Below is a small trained network, with its code and all its weights. Each question gives an input and a class and asks what happens when units are switched off, that is, made to give their printed mean instead of their output.

import numpy as np


def w(rows, s, z=0):
    codes = np.array(rows[::2]) - 128.0
    scale = np.full(codes.shape[1], s)
    scale[-1] = z or s
    return codes * scale


def f(y):
    return y / 2 * (1 + np.tanh(0.7978845608 * (y + 0.044715 * y**3)))


def log_softmax(a):
    a = a - a.max(-1, keepdims=True)
    return a - np.log(np.exp(a).sum(-1, keepdims=True))


def net(x, mask):
    res = np.array(x, float).reshape(1, 8) / 4 @ E
    y = f(res @ A[0][:, :-1].T + A[0][:, -1])
    res = res + np.where(mask, y, B[0][:, -1]) @ B[0][:, :-1]
    return log_softmax(res[-1] @ U[:, :-1].T + U[:, -1])


A, B = {}, {}
E = w([
[3,132,101,71,181],'x0',
[147,139,87,208,240],'x1',
[127,255,158,130,122],'x2',
[75,116,190,223,98],'x3',
[127,129,129,127,127],'x4',
[110,145,17,172,60],'x5',
[127,129,128,128,128],'x6',
[128,127,127,128,127],'x7',
],0.0049)
A[0] = w([
[126,106,129,121,118,113],'neuron 1',
[197,148,60,26,159,42],'neuron 2',
[143,170,137,131,122,147],'neuron 3',
[160,125,134,135,118,187],'neuron 4',
[51,107,196,224,95,2],'neuron 5',
[110,120,156,74,40,99],'neuron 6',
[130,128,123,136,139,132],'neuron 7',
[115,133,91,143,100,82],'neuron 8',
[120,142,51,146,96,56],'neuron 9',
[153,131,131,135,122,146],'neuron 10',
[115,123,147,158,120,27],'neuron 11',
[217,122,145,156,99,156],'neuron 12',
[150,105,237,90,200,126],'neuron 13',
[93,131,123,114,141,203],'neuron 14',
[48,130,119,105,154,113],'neuron 15',
[131,129,129,131,126,195],'neuron 16',
[67,130,119,106,151,152],'neuron 17',
[131,17,111,127,129,86],'neuron 18',
[133,6,100,128,129,105],'neuron 19',
[49,131,117,103,157,137],'neuron 20',
[129,240,145,127,121,132],'neuron 21',
[133,136,117,135,120,116],'neuron 22',
[47,130,117,107,154,120],'neuron 23',
[124,126,130,115,99,88],'neuron 24',
[170,123,144,154,109,143],'neuron 25',
[126,240,146,127,122,117],'neuron 26',
[109,115,155,80,45,141],'neuron 27',
[140,134,99,181,200,108],'neuron 28',
[137,127,131,138,136,96],'neuron 29',
[202,124,142,155,103,154],'neuron 30',
[114,128,134,129,135,85],'neuron 31',
[112,143,52,158,85,26],'neuron 32',
[208,124,143,157,101,153],'neuron 33',
[137,135,101,181,196,110],'neuron 34',
[140,134,97,185,200,97],'neuron 35',
[134,121,130,115,136,116],'neuron 36',
[108,140,56,161,83,47],'neuron 37',
],0.011,0.00096)
B[0] = w([
[123,135,135,124,136,130],'neuron 1',
[201,97,123,240,191,246],'neuron 2',
[99,126,124,128,137,151],'neuron 3',
[127,125,106,123,123,148],'neuron 4',
[207,103,114,226,199,238],'neuron 5',
[176,134,159,51,158,214],'neuron 6',
[131,127,131,122,129,131],'neuron 7',
[133,128,147,137,101,146],'neuron 8',
[128,133,168,149,77,181],'neuron 9',
[121,127,114,124,123,137],'neuron 10',
[143,123,124,141,141,127],'neuron 11',
[113,110,50,108,104,220],'neuron 12',
[119,147,189,165,3,255],'neuron 13',
[128,121,102,124,122,164],'neuron 14',
[125,115,63,112,108,215],'neuron 15',
[127,128,124,126,130,138],'neuron 16',
[125,117,80,117,111,194],'neuron 17',
[50,158,144,132,172,201],'neuron 18',
[32,162,144,134,177,220],'neuron 19',
[123,112,62,114,106,221],'neuron 20',
[45,142,141,131,175,226],'neuron 21',
[123,128,131,128,122,129],'neuron 22',
[127,116,62,113,104,217],'neuron 23',
[140,130,139,115,129,132],'neuron 24',
[129,121,90,122,125,162],'neuron 25',
[44,142,142,136,173,225],'neuron 26',
[175,132,158,61,159,211],'neuron 27',
[162,130,157,63,144,205],'neuron 28',
[130,128,127,122,125,126],'neuron 29',
[117,119,66,110,110,198],'neuron 30',
[130,126,124,131,123,126],'neuron 31',
[124,137,170,146,63,186],'neuron 32',
[113,112,61,107,109,208],'neuron 33',
[161,129,153,68,145,201],'neuron 34',
[162,134,157,59,147,207],'neuron 35',
[130,130,128,136,127,129],'neuron 36',
[128,133,168,151,64,188],'neuron 37',
],0.035,0.0033)
U = w([
[107,79,2,93,93,109],'0',
[18,166,149,138,197,97],'1',
[199,123,172,30,161,91],'2',
[193,78,117,227,178,251],'3',
[118,137,181,159,19,99],'4',
],0.0084,0.0013)

Each question gives the input, the list of numbers given to net, and the class t.
The units are the neurons (one row each of A and B). Each row of codes is followed by its name. A weight is (code - 128) times the scale printed after its matrix; where a second scale follows, it is the last column's (A, B and U).
mask holds one flag per neuron, in row order. A switched-off neuron (its flag False) gives its mean, the last column of its row in B, instead of its output. The means were averaged over made-up inputs and are rounded, as every weight is.
A unit's drop is (log p(t) with every unit on - log p(t) with that unit switched off) / (log p(t) with every unit on - log p(t) with every unit switched off).
The circuit of an input: a set's keep is (log p(t) with only the set's units on - log p(t) with every unit switched off) / (log p(t) with every unit on - log p(t) with every unit switched off). Starting from the 12 units with the biggest drops (on a tie, the unit counted first), units are removed one at a time, each time the one whose removal leaves the highest keep (on an exact tie, the one counted first), for as long as the keep stays at least 0.8.
units of the circuit, in order: the units of the circuit, biggest drop first
unit that matters most: the unit with the biggest drop
top k neurons: the k neurons with the biggest drops, biggest first
drop of u: that unit's drop, to one decimal
input [-5,-2,3,-6,-1,7,3,-7], class 4: unit that matters most => neuron 5
input [-2,3,-6,-2,8,-6,2,-2], class 1: top 2 neurons => [neuron 19; neuron 18]
input [3,5,6,-6,3,5,-4,-3], class 1: top 4 neurons => [neuron 21; neuron 26; neuron 5; neuron 13]
input [0,-6,6,-7,-6,2,2,7], class 3: top 3 neurons => [neuron 2; neuron 19; neuron 18]
input [4,6,-5,7,7,1,6,6], class 3: top 2 neurons => [neuron 5; neuron 6]
input [-3,2,3,5,2,-8,1,-8], class 4: top 2 neurons => [neuron 13; neuron 2]
input [0,3,0,-3,8,-5,-5,-5], class 4: top 2 neurons => [neuron 13; neuron 5]
input [4,8,1,7,1,-5,-4,-6], class 2: top 4 neurons => [neuron 35; neuron 28; neuron 34; neuron 2]
input [-4,-8,4,-6,-8,8,2,-6], class 2: top 3 neurons => [neuron 6; neuron 27; neuron 13]
input [-6,7,0,1,-5,5,-7,-5], class 2: top 3 neurons => [neuron 35; neuron 28; neuron 34]
input [0,-5,3,-3,-8,4,1,4], class 2: top 2 neurons => [neuron 13; neuron 6]
input [-5,8,7,-8,-5,6,8,1], class 2: top 2 neurons => [neuron 35; neuron 28]
input [-7,-8,8,-8,2,-1,6,2], class 1: drop of neuron 31 => 0.0
input [1,1,-4,-8,-8,3,7,0], class 3: drop of neuron 2 => 0.8
input [-4,2,-5,4,-3,2,4,5], class 1: units of the circuit, in order => [neuron 19]
input [-5,5,-2,5,0,-7,-5,-8], class 4: drop of neuron 2 => 0.3
